Here is a tiny trained network, its code and every weight. The questions are about switching its units off for an input and a class, where a switched-off unit gives its printed mean instead of its output.

import numpy as np


def w(rows, s, z=0):
    codes = np.array(rows[::2]) - 128.0
    scale = np.full(codes.shape[1], s)
    scale[-1] = z or s
    return codes * scale


def f(y):
    return y / 2 * (1 + np.tanh(0.7978845608 * (y + 0.044715 * y**3)))


def log_softmax(a):
    a = a - a.max(-1, keepdims=True)
    return a - np.log(np.exp(a).sum(-1, keepdims=True))


def net(x, mask):
    res = np.array(x, float).reshape(1, 6) / 4 @ E
    y = f(res @ A[0][:, :-1].T + A[0][:, -1])
    res = res + np.where(mask, y, B[0][:, -1]) @ B[0][:, :-1]
    return log_softmax(res[-1] @ U[:, :-1].T + U[:, -1])


A, B = {}, {}
E = w([
[155,87,140,83,244,72],'x0',
[199,233,237,55,142,175],'x1',
[121,129,127,121,127,114],'x2',
[189,7,128,12,10,149],'x3',
[1,53,157,31,207,209],'x4',
[134,123,132,140,130,141],'x5',
],0.0056)
A[0] = w([
[165,147,91,149,108,120,81],'N1',
[94,124,91,164,136,108,141],'N2',
[130,122,56,119,126,129,161],'N3',
[70,139,135,74,138,121,52],'N4',
[108,160,141,147,162,106,89],'N5',
[166,90,111,99,114,135,94],'N6',
[113,124,75,145,118,164,128],'N7',
[96,103,114,114,165,195,125],'N8',
[165,92,106,100,197,70,149],'N9',
[129,134,119,155,157,132,64],'N10',
[112,170,96,138,162,128,101],'N11',
[157,77,94,109,108,125,125],'N12',
[170,77,127,100,111,128,104],'N13',
[168,128,111,155,117,101,44],'N14',
[116,122,97,129,143,138,2],'N15',
[150,131,92,68,139,92,194],'N16',
[52,93,123,114,134,143,127],'N17',
[117,217,123,68,86,146,144],'N18',
[247,102,119,154,175,73,78],'N19',
[166,129,118,170,93,90,78],'N20',
[84,124,93,100,151,187,57],'N21',
[90,137,39,156,112,133,124],'N22',
[116,73,105,157,122,97,93],'N23',
[160,138,193,119,145,147,94],'N24',
[109,168,140,166,173,123,74],'N25',
[102,71,93,181,110,117,130],'N26',
[100,93,51,144,123,108,100],'N27',
[178,126,92,122,63,127,98],'N28',
[82,113,137,101,119,162,173],'N29',
[82,189,96,152,139,140,109],'N30',
[89,146,112,131,74,197,127],'N31',
[126,83,100,159,129,105,113],'N32',
[188,135,88,161,114,105,100],'N33',
[145,91,149,113,56,144,159],'N34',
],0.013,0.0048)
B[0] = w([
[70,52,158,112,135,66,171],'N1',
[125,177,90,152,119,174,198],'N2',
[161,129,122,148,132,138,167],'N3',
[82,166,172,102,69,92,173],'N4',
[116,116,71,119,109,188,186],'N5',
[43,137,85,164,162,191,181],'N6',
[180,161,214,146,130,72,150],'N7',
[81,103,180,107,119,74,221],'N8',
[177,139,138,147,243,141,252],'N9',
[113,112,109,106,92,151,138],'N10',
[107,95,64,138,99,177,182],'N11',
[125,153,90,176,119,198,195],'N12',
[109,94,76,180,146,194,202],'N13',
[77,68,163,99,34,94,156],'N14',
[86,143,182,56,46,159,107],'N15',
[130,130,91,137,176,142,207],'N16',
[110,78,177,107,120,56,221],'N17',
[197,183,155,41,208,148,237],'N18',
[106,102,154,112,126,50,237],'N19',
[76,45,200,153,93,57,200],'N20',
[84,64,180,114,64,84,181],'N21',
[165,178,112,154,151,165,201],'N22',
[154,183,102,102,116,174,176],'N23',
[190,167,135,54,71,158,196],'N24',
[106,155,85,183,98,182,213],'N25',
[203,255,181,79,107,140,211],'N26',
[233,167,187,77,113,187,201],'N27',
[127,110,106,137,194,103,213],'N28',
[121,108,140,161,138,69,221],'N29',
[104,63,98,193,166,191,205],'N30',
[116,134,141,199,204,79,198],'N31',
[157,189,182,81,107,141,174],'N32',
[88,37,180,89,96,65,211],'N33',
[133,130,42,166,188,151,254],'N34',
],0.007,0.0051)
U = w([
[218,249,234,33,64,178,141],'0',
[3,63,217,86,13,24,42],'1',
[118,181,160,124,149,132,201],'2',
[18,113,10,146,73,253,1],'3',
],0.0069,0.0047)

Each question gives the input, the list of numbers given to net, and the class t.
The units are the neurons (one row each of A and B). Each row of codes is followed by its name. A weight is (code - 128) times the scale printed after its matrix; where a second scale follows, it is the last column's (A, B and U).
mask holds one flag per neuron, in row order. A switched-off neuron (its flag False) gives its mean, the last column of its row in B, instead of its output. The means were averaged over made-up inputs and are rounded, as every weight is.
A unit's drop is (log p(t) with every unit on - log p(t) with that unit switched off) / (log p(t) with every unit on - log p(t) with every unit switched off).
The circuit of an input: a set's keep is (log p(t) with only the set's units on - log p(t) with every unit switched off) / (log p(t) with every unit on - log p(t) with every unit switched off). Starting from the 12 units with the biggest drops (on a tie, the unit counted first), units are removed one at a time, each time the one whose removal leaves the highest keep (on an exact tie, the one counted first), for as long as the keep stays at least 0.8.
circuit, biggest first: the units of the circuit, biggest drop first
most important unit: the unit with the biggest drop
k most important neurons: the k neurons with the biggest drops, biggest first
drop of u: that unit's drop, to one decimal
input [-8,3,-7,6,-4,-1], class 2: most important unit	N18
input [-8,7,6,6,4,2], class 2: circuit, biggest first	N31; N34
input [-7,-8,-8,2,-8,1], class 0: 3 most important neurons	N26; N27; N22
input [-4,-2,1,-1,-5,1], class 1: circuit, biggest first	N20; N33
input [-2,-3,-6,-5,-2,-8], class 3: circuit, biggest first	N30; N18; N11
input [7,-7,-7,-5,-7,6], class 0: circuit, biggest first	N26; N27
input [4,-2,5,5,2,-3], class 3: circuit, biggest first	N13; N12
input [-5,-1,8,-8,-7,8], class 3: 2 most important neurons	N30; N25
input [0,-7,-6,6,-1,1], class 0: 3 most important neurons	N26; N27; N32
input [-6,0,-5,-8,-8,1], class 1: 3 most important neurons	N20; N33; N1
input [-8,3,2,6,2,-7], class 2: 2 most important neurons	N18; N31
input [-5,-1,3,3,-6,-7], class 1: 2 most important neurons	N20; N33
input [6,4,2,8,-1,-4], class 3: 2 most important neurons	N13; N6
input [-2,-7,-5,6,-5,-7], class 0: circuit, biggest first	N26
input [-5,-8,-2,8,8,4], class 0: 3 most important neurons	N26; N27; N23
input [-7,3,-7,5,-7,-2], class 1: drop of N20	0.2
input [-2,-7,1,6,1,2], class 0: drop of N27	0.3
input [5,-1,1,-8,-5,4], class 3: drop of N13	0.0
input [-1,-1,0,0,-5,-5], class 1: drop of N20	0.1
input [-2,0,-4,8,-6,3], class 3: most important unit	N34
